Group and class of each row
-70.7; -7.7; -9.4; 5.3; 3.9; 18.5; -4.8; -12.9; -3.8; 19.0; -6.4; -6.5; 10.1; -22.5; 22.7; -31.1; 5.5; -14.6; -49.4; -9.5; 1.6; -28.9; 20.5; 18.5; -20.9; 41.3; 25.4; 12.7; -10.6; 7.0; -3.6; -7.5; -3.9; -83.1; 1.7; 21.8; 27.3; 11.8; -8.4; 7.8; 9.5; -33.4; -9.1; 2.3; 30.9; -12.7; -0.9; -13.1; 15.6; -12.0; 27.0; 76.0; -15.3	Q145:(2)
-25.4; -1.0; -38.7; -3.8; -32.7; -13.1; -8.2; 4.6; 6.6; 12.9; -9.6; 9.2; -4.9; 7.4; -10.2; 25.7; -2.3; 8.9; 0.4; -0.5; -9.1; 17.5; -20.8; 1.6; -6.0; 28.0; -28.4; -6.7; -8.6; -16.2; -0.2; 8.2; -18.6; 27.0; -12.7; 9.6; 4.1; 7.7; -6.2; -5.0; -23.3; -8.4; -16.9; 24.5; 33.0; -11.6; 7.6; 15.3; 15.2; -4.8; -3.3; 24.9; -51.4	Q50:(23)
-27.7; 5.6; -19.3; 2.9; -3.8; -13.2; 20.3; -8.9; 9.4; 7.7; -16.0; 2.7; 14.7; -26.5; 3.3; -8.9; 0.0; -21.8; -2.1; 24.9; 25.4; -24.0; 14.2; 20.3; -12.0; 44.0; 8.4; 4.1; -20.9; -41.7; 10.8; 1.5; 2.3; 1.2; -9.4; 56.3; 23.1; 2.6; 9.4; 8.6; 7.3; 1.6; 5.2; -15.9; 52.0; -3.2; 12.4; -21.6; -13.9; -3.4; 0.9; 65.0; -6.5	Q145:(2)
-38.2; 21.6; -23.3; 0.5; -47.0; 0.9; -9.5; -29.2; 3.0; 9.8; -4.4; -2.8; -4.6; 4.5; -8.0; 21.3; 9.5; -1.5; 11.7; 16.5; 0.7; -5.3; -1.4; -2.3; -19.6; 41.1; -42.2; -23.1; -6.7; -52.9; -0.3; 12.2; -21.1; 5.5; -3.9; 17.4; 48.2; 7.0; 9.0; 2.6; -5.2; -24.9; -19.7; 17.5; 67.3; -1.9; -4.6; 19.5; 12.4; 10.4; -6.9; 46.7; -11.9	Q50:(15)
-16.4; -12.0; -15.0; -3.8; -33.2; -5.9; -22.1; -5.1; -13.9; 3.6; -37.6; -4.6; 12.9; 5.3; -14.8; 6.9; 8.2; -1.9; -12.7; 10.4; -4.3; 8.0; -17.6; 2.4; -8.0; 29.2; -14.3; 9.8; -22.5; -15.9; 10.3; 1.6; -22.2; 12.7; -14.6; -12.2; 16.8; -0.1; -8.1; -8.5; -17.0; -1.4; -10.9; 15.6; 22.8; -7.6; 19.0; 14.5; 14.7; -3.2; -17.3; 57.5; 8.1	Q50:(15)
-50.3; -4.1; -26.0; -7.5; -42.8; -2.7; -7.5; -12.4; 15.4; -14.9; -9.2; 0.6; 0.7; 3.2; -21.2; 4.5; -5.2; 5.5; 18.6; 11.9; -20.1; -8.8; -5.7; 9.9; 8.7; 7.5; -11.7; 9.2; -6.9; -19.4; -0.1; -3.4; -10.9; -10.0; -11.4; 6.6; 12.3; 17.2; -12.8; 1.6; -21.4; 0.5; -10.8; 3.8; 13.1; 5.8; 6.7; 17.3; 14.3; -21.0; -5.5; 49.8; 15.7	Q50:(17)
-60.5; -17.8; -9.3; -0.1; -20.8; 5.6; 2.5; -7.0; 1.5; -2.3; -18.1; 0.2; 1.2; -22.2; 8.0; -15.5; 1.6; -18.4; -9.4; 0.2; -8.8; -30.5; 14.6; 17.8; -6.8; 9.2; 35.3; 17.9; 3.4; -1.3; 4.2; -12.6; 5.3; -68.4; 2.6; 23.1; 14.0; -10.5; 2.7; 5.0; -2.5; 12.9; -10.0; -2.4; -0.1; -6.8; -4.3; -2.3; 7.9; -7.5; -5.1; 23.8; -1.7	Q145:(27)
-9.9; -20.0; -0.6; -8.5; -18.5; -7.1; 9.1; 1.2; 11.9; 13.1; -34.0; 3.5; 14.0; 9.9; 6.5; -29.2; 7.3; -7.3; -13.4; -3.4; -6.6; -20.1; 25.3; 11.6; -56.5; 48.4; 22.7; 6.8; -27.0; -1.3; 7.3; -2.8; -18.0; -20.8; -10.3; 40.9; 1.1; -2.6; 10.1; 15.2; 18.1; 4.6; -17.7; -0.1; 32.1; -4.4; -3.4; -17.6; 4.3; 2.6; 3.9; 23.2; -14.0	Q145:(25)
-41.7; 1.7; -21.2; -6.2; -26.0; -5.7; 5.4; -2.2; 7.1; 9.2; 3.0; 14.8; -13.3; -10.0; -16.9; 11.2; -1.8; 7.5; -15.3; -6.7; -24.1; 25.7; -10.1; 0.8; -1.9; 25.0; -19.4; 15.8; -13.1; -25.9; 22.0; 1.9; -15.1; -32.0; -18.2; 3.7; 20.7; 29.2; -10.6; 6.9; -23.8; -6.9; -4.5; 8.3; 34.4; 0.1; 10.1; 34.9; 19.1; -10.8; 22.2; 65.7; 14.5	Q50:(17)
-27.9; -8.8; -5.4; 7.3; -5.2; -3.1; -6.6; 3.0; -6.2; 6.4; -34.1; 2.4; 23.9; -15.6; 15.7; -13.1; 7.9; -8.7; -9.5; 16.7; -7.5; -18.4; 9.4; 15.0; 0.9; -10.2; 28.1; 32.5; -0.3; -3.2; 5.4; -6.5; 4.7; -26.0; -5.0; 10.2; 10.0; 0.0; 26.7; 7.9; 8.0; -4.3; 5.5; -26.0; -7.7; -8.5; 8.2; -4.0; -17.5; -2.0; 1.9; 23.0; -1.1	Q145:(27)
-65.6; -6.0; -5.3; 9.9; -46.8; 14.3; -4.1; -10.5; 18.3; 2.0; -22.2; -6.1; 17.6; -3.4; -11.7; -9.7; 9.9; -6.2; -20.7; 11.1; -1.6; -25.8; 22.9; 23.1; -18.6; 10.1; 26.0; 4.1; -7.5; -5.1; 16.1; -9.0; -2.5; -68.2; -3.8; 21.4; 23.5; -3.8; 5.1; 16.3; -1.3; -11.9; -11.2; -2.0; 26.0; -3.6; 6.2; 9.9; 6.1; -10.1; 21.6; 59.5; -15.3	Q145:(2)
-61.3; -11.5; -3.7; -12.0; 9.9; 1.0; 9.5; -19.0; 4.8; -17.0; -29.2; -6.2; 7.1; -24.6; 11.4; -5.4; 1.5; -29.1; -13.7; 13.4; 6.3; -20.8; 22.7; 30.0; -11.6; 29.1; 14.7; 20.2; -19.5; -22.3; 9.9; -33.6; 5.5; -63.2; 1.7; 38.3; 21.2; -0.3; 14.8; 19.1; -16.3; -20.4; 7.3; -23.3; -0.1; -14.3; 9.2; 6.2; 21.3; -5.9; 12.3; 83.1; 2.2	Q145:(2)
